Here is a tiny trained network, its code and every weight. The questions are about switching its units off for an input and a target symbol, where a switched-off unit gives its printed mean instead of its output.

import numpy as np


def w(rows, s, z=0):
    codes = np.array(rows[::2]) - 128.0
    scale = np.full(codes.shape[1], s)
    scale[-1] = z or s
    return codes * scale


def norm(h):
    return h / np.sqrt((h * h).mean(-1, keepdims=True) + 1e-5)


def f(y):
    return np.maximum(y, 0)


def softmax(a):
    e = np.exp(a - a.max(-1, keepdims=True))
    return e / e.sum(-1, keepdims=True)


def log_softmax(a):
    a = a - a.max(-1, keepdims=True)
    return a - np.log(np.exp(a).sum(-1, keepdims=True))


def net(x, mask):
    ids = ['αγδεζηθμξπτφω'.index(c) for c in x.split()]
    T = len(ids)
    res = E[ids] + P[:T]
    q, k, v = (norm(res) @ M[0].T for M in (Q, K, V))
    z = softmax(np.where(np.tri(T) > 0, q @ k.T / 3**0.5, -1e9)) @ v
    res = res + np.where(mask[0], z, O[0][:, -1]) @ O[0][:, :-1]
    y = f(norm(res) @ A[0][:, :-1].T + A[0][:, -1])
    res = res + np.where(mask[1:9], y, B[0][:, -1]) @ B[0][:, :-1]
    return log_softmax(norm(res)[-1] @ U[:, :-1].T + U[:, -1])


Q, K, V, O, A, B = {}, {}, {}, {}, {}, {}
E = w([
[165,147,115,126],'α',
[151,160,126,113],'γ',
[132,40,104,98],'δ',
[172,135,95,125],'ε',
[144,159,120,110],'ζ',
[146,163,121,108],'η',
[138,166,108,112],'θ',
[121,163,92,146],'μ',
[133,171,116,144],'ξ',
[89,98,65,100],'π',
[115,54,134,179],'τ',
[147,126,182,151],'φ',
[254,184,74,32],'ω',
],0.032)
P = w([
[246,167,71,167],'0',
[220,168,81,156],'1',
[198,171,93,147],'2',
[179,175,106,138],'3',
[165,193,115,134],'4',
[150,199,125,126],'5',
[136,212,134,126],'6',
[120,206,145,122],'7',
[106,198,156,116],'8',
[88,208,164,109],'9',
[70,224,179,103],'10',
[57,214,188,90],'11',
[38,210,196,87],'12',
],0.012)
Q[0] = w([
[162,249,74,99],'h1',
[59,210,89,169],'h1',
[163,155,143,7],'h1',
],0.015)
K[0] = w([
[5,154,205,119],'h1',
[29,114,170,112],'h1',
[67,158,113,171],'h1',
],0.018)
V[0] = w([
[211,110,250,152],'h1',
[104,96,112,52],'h1',
[147,162,133,67],'h1',
],0.019)
O[0] = w([
[95,152,243,138,105],'h1',
[250,131,84,165,12],'h1',
[140,10,153,75,176],'h1',
],0.014,0.011)
A[0] = w([
[127,134,132,163,75],'n1',
[149,146,133,87,133],'n2',
[145,120,201,182,114],'n3',
[95,39,135,251,184],'n4',
[183,127,85,173,64],'n5',
[116,145,165,113,124],'n6',
[167,20,138,133,109],'n7',
[30,98,83,122,2],'n8',
],0.019,0.0089)
B[0] = w([
[134,121,114,111,129],'n1',
[139,146,117,148,192],'n2',
[124,76,99,157,165],'n3',
[87,251,130,159,179],'n4',
[110,92,143,151,140],'n5',
[141,97,125,133,227],'n6',
[133,166,172,131,178],'n7',
[115,109,136,51,254],'n8',
],0.027,0.0069)
U = w([
[134,12,121,205,100],'α',
[201,6,213,129,60],'γ',
[128,177,135,161,254],'δ',
[182,118,174,147,142],'ε',
[160,136,154,117,167],'ζ',
[205,148,212,104,129],'η',
[240,200,144,88,37],'θ',
[49,165,23,100,8],'μ',
[63,130,128,35,131],'ξ',
[135,92,57,218,228],'π',
[29,246,63,196,118],'τ',
[40,78,190,225,133],'φ',
[161,150,139,127,114],'ω',
],0.015,0.0069)

Each question gives the input, a string of symbols that net reads in full, and the target symbol t.
The units are the heads (3 rows each of Q, K, V and O) and the neurons (one row each of A and B). Each row of codes is followed by its name. A weight is (code - 128) times the scale printed after its matrix; where a second scale follows, it is the last column's (O, A, B and U).
mask holds one flag per unit, heads first, then neurons. A switched-off unit (its flag False) gives its mean, the last column of its rows in O or B, instead of its output. The means were averaged over made-up inputs and are rounded, as every weight is.
A unit's drop is (log p(t) with every unit on - log p(t) with that unit switched off) / (log p(t) with every unit on - log p(t) with every unit switched off).
The circuit of an input: a set's keep is (log p(t) with only the set's units on - log p(t) with every unit switched off) / (log p(t) with every unit on - log p(t) with every unit switched off). Starting from all 9 units, units are removed one at a time, each time the one whose removal leaves the highest keep (on an exact tie, the one counted first), for as long as the keep stays at least 0.8.
circuit, biggest first: the units of the circuit, biggest drop first
k most important neurons: the k neurons with the biggest drops, biggest first
drop when u is switched off: that unit's drop, to one decimal
input α ξ η η α τ ξ η, target τ: circuit, biggest first => (h1; n8)
input ε ξ δ ξ η γ ξ ξ η γ γ φ, target φ: 3 most important neurons => (n3; n8; n4)
input α γ γ ε θ, target θ: circuit, biggest first => (h1; n7; n8)
input μ ξ η ξ η μ γ, target μ: circuit, biggest first => (h1)
input η φ η θ, target φ: 2 most important neurons => (n8; n3)
input δ α φ τ α, target φ: 2 most important neurons => (n3; n4)
input η γ γ δ θ α, target θ: circuit, biggest first => (n7; h1)
input μ μ ε, target μ: 2 most important neurons => (n6; n3)
input γ η η ξ ξ μ ξ ξ ξ α φ γ, target φ: circuit, biggest first => (h1; n3)
input τ θ ζ, target τ: 2 most important neurons => (n8; n7)
input ξ α ξ η ξ γ θ φ, target φ: 3 most important neurons => (n3; n4; n8)
input ξ ζ γ ξ γ ξ ξ ξ ζ ω α α γ, target η: circuit, biggest first => (h1; n7)
input φ ξ α α ξ γ η η η, target η: 2 most important neurons => (n7; n8)
input γ ξ γ θ ξ γ η π ξ γ, target π: most important neuron => (n8)
input η γ π ξ ξ, target π: 2 most important neurons => (n8; n4)
input η γ ξ γ η ε, target η: drop when n8 is switched off => 0.1
input ξ ε τ α ξ ξ η η α τ η γ, target τ: drop when n8 is switched off => 0.2
input ε ξ ξ ξ η γ μ ζ η α η θ, target θ: drop when n3 is switched off => 0.0
